Below are the code and all the weights of a small trained network. Each question names an input and a class and asks about switching units off, where a switched-off unit gives its printed mean instead of its output.

import numpy as np


def w(rows, s, z=0):
    codes = np.array(rows[::2]) - 128.0
    scale = np.full(codes.shape[1], s)
    scale[-1] = z or s
    return codes * scale


def f(y):
    return np.maximum(y, 0)


def log_softmax(a):
    a = a - a.max(-1, keepdims=True)
    return a - np.log(np.exp(a).sum(-1, keepdims=True))


def net(x, mask):
    res = np.array(x, float).reshape(1, 3) / 4 @ E
    y = f(res @ A[0][:, :-1].T + A[0][:, -1])
    res = res + np.where(mask, y, B[0][:, -1]) @ B[0][:, :-1]
    return log_softmax(res[-1] @ U[:, :-1].T + U[:, -1])


A, B = {}, {}
E = w([
[250,43,123,99,233,150],'x0',
[97,50,113,71,42,245],'x1',
[169,149,61,113,167,233],'x2',
],0.011)
A[0] = w([
[87,141,198,123,138,120,132],'N0',
[58,174,208,141,127,1,163],'N1',
[166,168,87,127,152,150,142],'N2',
[30,135,122,95,121,175,158],'N3',
[164,94,92,67,140,159,253],'N4',
[172,59,142,121,91,162,213],'N5',
[164,92,126,165,153,108,215],'N6',
[115,113,197,138,89,75,174],'N7',
[169,25,121,143,87,243,212],'N8',
[137,158,93,162,150,225,232],'N9',
[165,102,157,63,194,135,128],'N10',
[227,68,136,138,152,173,123],'N11',
[121,117,189,157,87,77,142],'N12',
[80,192,145,210,89,28,232],'N13',
[71,80,76,129,84,143,147],'N14',
[141,37,118,145,169,102,140],'N15',
[133,205,56,139,109,118,144],'N16',
[88,151,165,126,57,177,220],'N17',
[188,30,161,97,108,103,140],'N18',
[145,126,89,243,173,144,152],'N19',
[175,174,182,177,86,79,139],'N20',
[66,143,87,75,140,154,165],'N21',
[107,170,85,112,116,163,117],'N22',
],0.011,0.0037)
B[0] = w([
[138,86,160,171,143,133,159],'N0',
[85,94,190,209,199,59,245],'N1',
[174,192,139,101,171,205,170],'N2',
[105,178,138,164,92,155,195],'N3',
[213,65,46,111,121,177,201],'N4',
[94,70,57,88,123,165,189],'N5',
[130,82,160,48,180,61,173],'N6',
[103,1,124,213,89,87,183],'N7',
[161,80,101,129,70,201,245],'N8',
[165,151,124,123,108,194,206],'N9',
[212,101,166,9,131,114,186],'N10',
[205,70,120,99,199,166,209],'N11',
[89,53,141,212,114,107,178],'N12',
[42,148,179,166,228,20,250],'N13',
[151,150,98,168,78,125,185],'N14',
[176,106,147,117,153,159,175],'N15',
[161,197,173,119,130,164,176],'N16',
[147,136,121,216,79,169,207],'N17',
[146,101,167,131,135,189,181],'N18',
[92,178,143,62,101,170,172],'N19',
[65,161,165,151,176,63,183],'N20',
[124,135,117,197,114,126,173],'N21',
[174,188,141,116,118,137,169],'N22',
],0.008,0.016)
U = w([
[135,184,130,126,113,157,251],'0',
[137,83,72,118,69,170,12],'1',
[171,54,127,5,169,150,177],'2',
[108,195,173,68,169,73,32],'3',
[99,83,176,170,150,83,117],'4',
],0.012,0.0017)

Each question gives the input, the list of numbers given to net, and the class t.
The units are the neurons (one row each of A and B). Each row of codes is followed by its name. A weight is (code - 128) times the scale printed after its matrix; where a second scale follows, it is the last column's (A, B and U).
mask holds one flag per neuron, in row order. A switched-off neuron (its flag False) gives its mean, the last column of its row in B, instead of its output. The means were averaged over made-up inputs and are rounded, as every weight is.
A unit's drop is (log p(t) with every unit on - log p(t) with that unit switched off) / (log p(t) with every unit on - log p(t) with every unit switched off).
The circuit of an input: a set's keep is (log p(t) with only the set's units on - log p(t) with every unit switched off) / (log p(t) with every unit on - log p(t) with every unit switched off). Starting from the 12 units with the biggest drops (on a tie, the unit counted first), units are removed one at a time, each time the one whose removal leaves the highest keep (on an exact tie, the one counted first), for as long as the keep stays at least 0.8.
units of the circuit, in order: the units of the circuit, biggest drop first
top k neurons: the k neurons with the biggest drops, biggest first
drop of u: that unit's drop, to one decimal
input [7,-3,-7], class 2: top 2 neurons : (N10, N13)
input [3,8,5], class 1: units of the circuit, in order : (N8)
input [-8,5,0], class 0: units of the circuit, in order : (N3, N22)
input [-4,-6,8], class 3: top 3 neurons : (N8, N17, N4)
input [0,-1,5], class 2: top 2 neurons : (N17, N3)
input [-2,4,-3], class 1: top 2 neurons : (N13, N1)
input [4,8,-5], class 1: top 4 neurons : (N8, N13, N14, N6)
input [-3,1,8], class 0: drop of N5 : 0.4
input [6,-7,-2], class 2: drop of N10 : 0.1
input [-6,3,7], class 0: drop of N5 : 0.3
